Each row has a class, written after it.
[ 304  -27 -347   41  122  307   32 -268 -454 -201  126  -54 -341  -57
  167 -115  201 -307  155   89  179   41  -78  -98   54   61 -219   46
  -82 -374    6  207 -119] | q_499
[  97    4   17  114   36   82  193  105 -324 -199  182  204 -200 -108
  -64  214   65  -22 -213 -256 -176  -35  149  219 -166   42  -25 -173
  -52   99  -37   85 -253] | q_485
[  67 -185  111  -40    2  -54   53 -146  376  119   -5  151  -84  -23
   13  -55 -138 -209   62  385  269   90 -206 -245  538 -119 -209  107
 -124 -379  241 -215 -229] | q_10
[-446  112  206 -216 -327 -212 -127  117  285  379 -184  -39  111  107
  -74   76 -188  136  329 -257   77    4   56   45  158  -43  184 -116
  218   60 -246   -8  390] | q_477
[ -37 -287 -123  -87   50  -63  150 -119    7  103   38   65 -467  -33
  -22   19  -63 -209  122  180  339  103  -76  134  415  168 -179  -58
  -73 -373  -29 -110 -320] | q_477
[ -21 -204   70 -206  210  -30  297   28  278 -190  123   -5 -185   10
  -13 -130   27  452   59  111  135  227 -144  388  -80  182  187  -21
  247 -303  -84   16 -276] | q_625
[ -11   12  -41    6  -10  -17   -2  -74 -124   34   21    8  -52   71
    1   33    7  -48   35    2   16  -35  -60  -13  -25   16  -42   64
  -24  -92   -4  -43   65] | q_625
[ -12   49  -95   64   31  115 -393  -19   56  -40 -323 -350  411   13
   83 -239   -8 -157    8  171  -46    1  160 -364  -76  -99   86  117
  -34  329   20   63  342] | q_881
[-122   30  146 -102 -221 -128  270 -208   77  123  146  126  -89  249
    9   64 -103   22  266   69  179   63 -260  103  184   34  -70  333
   26 -507  -33 -278  264] | q_654
[  67   83 -123  -10  173   -5    5 -251 -170 -130  246 -111 -114  201
  153 -214  174  150  166  227   38 -103 -305   39 -304   60 -146  391
   22 -441  215  144  -24] | q_881
[-302  148   19  171  114 -348 -696  244  385  512    8   -6   41 -103
  -79 -101 -137  221  -11  -76 -150 -367   64 -156 -164 -105  -93 -309
  -40  322  309  290 -397] | q_485
[-334  203  134  -31   97 -193 -525  315  509  292 -142 -194  373  -72
  -64 -208  -50  561   52 -168 -233 -181   99  -28 -441 -100  295 -253
  253  455   48  370  -37] | q_477
[-145  191   22 -109 -271   97 -435  112  144  286 -323 -116  271  -74
   16  -46  -60 -169  238 -190   13  -25  195 -423  231 -225   95 -346
  128  350 -228  223  361] | q_10
[ -22 -129   10 -133   -8   72   71   92  139   55   28  134 -312 -169
  -43   36  -21   35  160 -123  238  170   40  107  293   41   23 -412
  173 -135 -181  141 -322] | q_995
[ -68   32  224 -311 -235  107   37   79  334   17 -258 -105  307    4
  -11  -67  -43  146  232 -118   52  236   72 -151  223 -158  308  -97
  297   60 -359   26  450] | q_625
[ -37 -169 -131  196  108 -160   -3 -149 -137   78   89   22 -243   63
   31   59  -89 -335 -118  249  172  -89  -57   21  114  152 -284  206
 -243 -159  302 -256 -251] | q_10
[-276   30   62    9 -272  -57 -488  170  185  404 -411 -110  241 -127
  -67   30 -209 -336   83 -126   55  -64  316 -361  364 -185    8 -316
  -42  494  -98   39  269] | q_995
[ 170  151  158 -154   65  174  168  -78  188 -325  155    7  189   96
   82 -184  156  434   84  112 -108   93 -234  -17 -217 -131  148  235
  235 -297   23  155  130] | q_10
[ 167 -109 -125 -161 -165  260   86 -207  -18   37 -130   30 -231  -85
   64  -47   19 -496  351  131  376  291  -47 -309  656  -58 -111 -187
  -23 -320 -259    6   61] | q_477
[ -63  121   78   -3  -28   11 -144   66   14  -30  -17  -61  169   30
  -16  -10   34  148  -27  -86 -184 -125   18  -29 -190  -98   44   23
   40  126   12  151  147] | q_654
[-349    5  115 -152  -41 -231 -249  143  408  333 -137 -130   93   32
  -48 -110 -124  278  181  -48   55  -63   41   42   -2   -3  138  -88
  206   68  -18  104   48] | q_477
[  50   61 -145  124  150   96    2   24 -345 -252   14 -114  105    2
   24  -25   91  147 -169  -96 -258  -40   90  159 -483   99  103   94
   -1  225  -61   98  116] | q_477
[  83 -122 -311  -45   44   74  -96 -239 -207  111  104  -14 -563  -82
  112  -77   31 -370  292  138  396   23 -132 -105  382  141 -316  -94
  -76 -481   29  137 -316] | q_499
[ 169   87 -134  -59   -1  212   92  -86 -318 -124  148   67 -212  -20
   71   -1  173   36  151 -126   -3    0  -88   19  -42  -10  -58 -124
   57 -197 -144  273  -20] | q_881
[ 147  119    0   74   74  198  -90   99 -179 -354 -137 -147  439  -47
   52  -38  121  126 -263 -121 -397  -50  129  -49 -486 -122  217  105
    5  445  -74  118  314] | q_625
[ -64   67   78 -100  -45   79 -274  155  239   76 -141  -64  138 -171
  -19 -105  -18  141  113 -100  -56   13  118 -177   72 -152  118 -315
  159  217 -123  313   16] | q_995
[ -86   95  -12  -81 -124    8   -1   64 -173   17  -13   14  -39   21
  -26   81   35  123   52 -236  -73  -54   74   89  -59   -5   66 -132
  107   68 -176  154  154] | q_881
[-110   95   87 -251 -472   62 -127 -342  204  271 -191  -15   71  220
  173  -46 -143 -577  625  232  530   77 -268 -631  798 -261 -157  307
  104 -523  -35 -169  601] | q_499
[  16 -113  123   -4   95   29   88  170  197 -175 -101  -19  235  -76
  -95    1  -51  207 -232   18 -104  123  140   98  -67  -15  232  -38
   54  280  -70 -113  -49] | q_485
[ 113  -21 -124  -29   28   51  292 -328 -455 -203  270   15 -319  195
   83  -35  134 -152  112  150   68  -11 -245  182  -80  135 -216  386
 -114 -544   53  -14   33] | q_485
[ -25 -262 -230  354  269 -144   19   58 -484  -60   43  -14 -313 -117
  -86  160  -47 -252 -462   26  -83 -152  259  329 -171  291 -215  -21
 -331  233  198 -144 -446] | q_881
[ -42  -40  -52   91 -110  -47 -236 -139  129  244 -181  -34   61   30
   52  -26 -176 -414  110  249  210  -16  -31 -413  426  -96 -180  109
 -170  -67  114 -224   75] | q_881
[ 147  -46 -193  101 -137  160   15 -281 -447  -45  -10   18 -225   10
   82  100   10 -684   93  107  196   19   22 -267  359   -7 -302  143
 -240 -237    0  -98  134] | q_485
[  62 -312 -400  123  361    5 -130  -74  -68   35  -55 -141 -357 -148
   30 -147    4 -143  -66  289  261   77   11   87   82  296 -137 -178
 -117  -74   85    0 -517] | q_881
[  40 -118  -48   42  208   26 -149  133  211  -50  -34   -8 -101 -168
  -15  -47  -25  100  -98   92   88   29   76  -35   35   43   21 -243
   48  102   71  100 -429] | q_881
[-357   97  212  -87 -204 -259   -1  100  159  305  -10   14   56  161
  -76   85 -170  224  171 -234  -23  -74   18  167  -26   17  129   10
  164  -20  -77  -73  208] | q_499
[ 258  -11 -110   18  230  158  456 -162 -493 -520  347   67 -223   87
   38  -18  261  243 -145    5 -165   48 -169  417 -447  151  -12  283
   -2 -335   15   99 -115] | q_485
[-363  354  293    4 -463 -212 -355   35  134  401 -158  -16  446  235
   36   93 -211 -171  190 -165 -103 -281   60 -384   78 -307  -20  255
   30  154  128  -92  603] | q_881
[-164   69  -17   26   82  -14 -441  210  254  133 -232 -174  276 -118
  -26 -152  -50  202    0  -56 -100  -48  152 -111 -198  -75  182 -278
  116  449  -35  218   13] | q_995
[ -94  122  173  -37 -288  -86   98 -125   15   -3  -68  -18  303  308
   23  128 -108  -82   56   48  -36    7 -112 -148   42  -73   73  420
   20  -60  -64 -367  632] | q_625
[-112  163  -13  161 -104    2 -550   11   85  275 -230 -103  314  -77
   50  -83 -103 -292   61   45  -65 -183  129 -493   70 -258 -118  -53
 -109  291  174  125  175] | q_995
[ 153 -336 -142   70  117  120  141    3 -122 -126 -141   47 -186 -215
  -77   73  -58 -381 -206  121  148  199  172   15  345  102  -91 -206
 -206  102  -98 -158 -315] | q_477
[-270 -145   11  -33  -39 -110 -322  265  362  344 -299 -108  -34 -209
  -75   16 -180 -107   65 -134  189   34  295  -45  303   33   98 -487
  111  356 -129   66 -192] | q_654
[-271  205   57  -89 -110 -105 -361  -40  239  163 -145 -264  349  169
   69 -211  -54  176  255   48  -21  -61  -81 -157 -208  -80  136  201
  164   44   25   91  443] | q_995
[  -9   75 -160  186   60  -38 -305  -84 -319   84   38  -51  -47   -1
   33  -20   23 -246  -69   61 -110 -270   44 -155 -161  -39 -272  118
 -260   75  221  123  -46] | q_477
[-217   99  248  -37  -59 -226  116   94  177  -18  118   44  154  207
  -52  106  -72  375  -42  -75 -101  -89  -67  235 -298   42  145  258
  175  -25   75 -165  159] | q_654
[-224   49  122  -14  129 -285 -257  274  392  206   84   42  -82  -85
  -83   28  -78  460  -58 -129  -61 -166  -17  134 -166   46   89 -262
  183  165  141  181 -387] | q_625
[ 216  -46   27  -60  -46  284  320  -77 -191 -403  -83  -39  206   62
   42   53  119  -91 -115   27  -72  186   55   -4  -15  -43  149  178
   69   -3 -197 -136  346] | q_10
[ 110 -206  -91  339   92    3 -520    8  199  256 -308    8   69 -269
   25    7 -240 -769 -240  393  137 -113  229 -683  563 -207 -397 -173
 -448  326  380 -185 -397] | q_10
[  11  -74 -105  163  133  -28 -105   17 -102   33   53   18 -146  -91
    6   13  -18 -114  -99   32   39  -62   40    8   -6   65 -125  -65
 -116   41  145   14 -291] | q_881
[ 106  -33 -118   -2  188  126 -172   12  118  -80  -27  -62   10 -137
   47 -142   63  101  -27  122   16   33  -59 -103  -66   -4   38 -122
   51   28   38  159 -214] | q_625
[ -86  148  -22 -292 -289  211 -363   32  176  158 -392 -219  190  -87
   71 -143   26 -192  408 -119  116   81  158 -424  331 -222  130 -320
  196  171 -354  369  449] | q_477
[  20  100   26 -148  -74  144 -195    9  104  -43 -174 -198  240  -19
   54 -159   65   55  147  -29  -39   62   45 -229  -27 -121  150  -34
  138  127 -154  205  332] | q_625
[  80  -84  -47  -12  -23  108  114  -72  -56 -108  -58   -7  -45   20
   40   30   -5 -219   43   81  152  119  -11  -26  160   24  -15   25
  -17 -101  -56 -113   55] | q_654
[ 113 -130 -176   84 -146  212 -361 -275   32  147 -333 -224  174   -4
  197 -146 -105 -878  212  411  341   76   84 -703  593 -180 -238  143
 -219  -83   63 -158  316] | q_625
[ 116 -120   27  257  299  -11   74  324  -82 -280   46   92   48 -196
 -123  188   -3  195 -564 -147 -300  -41  260  254 -362   78  156 -233
  -78  548   84  -57 -450] | q_625
[  -9 -106  103 -110   34  122   36  260  334  -60 -200    4  126 -175
 -106  -10  -57  249  -35 -129   79  271  199   55  142   -3  308 -418
  224  280 -289   20 -120] | q_881
[ 216  111   41   89  141  223  105  145 -132 -472   88    3  238  -77
   -1   40  159  349 -285 -183 -346   63   89   96 -486  -35  249  -44
  113  316  -95  155   61] | q_625
[-185  106  232 -105 -132  -62 -403  258  684  294 -313  -33  410 -107
  -65  -69 -190  170   90  -53   -6   35  133 -342  225 -262  218 -302
  172  349  -52   50   58] | q_485
[-372   18    9 -140 -303 -152 -374   41  206  480 -346 -163   55   26
  -24   12 -196 -266  316  -86  233   12  136 -216  384  -21   46 -215
   80  145 -218  -49  350] | q_625
[ -66   94 -114  -73   66  109 -126   80  -80 -169 -124 -257  192   14
   22 -114  134  234   35 -134 -108   51  118   87 -398   71  276  -60
  202  297 -239  209  241] | q_477
[ 314   76 -103  -25 -241  469 -166 -272 -223 -145 -146  -82  -37  -24
  151 -135   83 -899  372  156  330  240   54 -681  591 -218 -200  -76
 -188 -126 -191   69  295] | q_10
[-238  276  295  -96 -162 -171 -134  169  131  213  117   87  106   56
  -61   22  -28  396  133 -310 -237 -219  -22   47 -229 -162  103  -91
  172   93   12  293  137] | q_625
[  92   51  127  -18    5  -86  266 -176  165  -39  281  208  -43  209
   31   17  -27  235   77  188   26   15 -363   28   17  -36  -73  350
   22 -535  164 -241  -68] | q_499
[-220  -78   22 -102 -183 -124 -122  -18  205  346 -167  -12  -80   14
  -22  -13 -164 -167  202   43  263   40   21 -115  449   -6  -67 -105
   32 -105  -50  -83   45] | q_881
[ -59   69  154  101  156 -153   14  136  132  -84  186   30  105   71
  -21    7    5  397 -185  -16 -198 -132  -57  205 -396   35   86  145
   71   51  219    1 -177] | q_881
[  34 -131   34  -16   37   40   23  -96  268 -151 -133  -99  209   78
   54 -103  -83 -113   12  329  203  202  -93 -147  156   -4   65  239
   20  -60   60 -282  118] | q_995
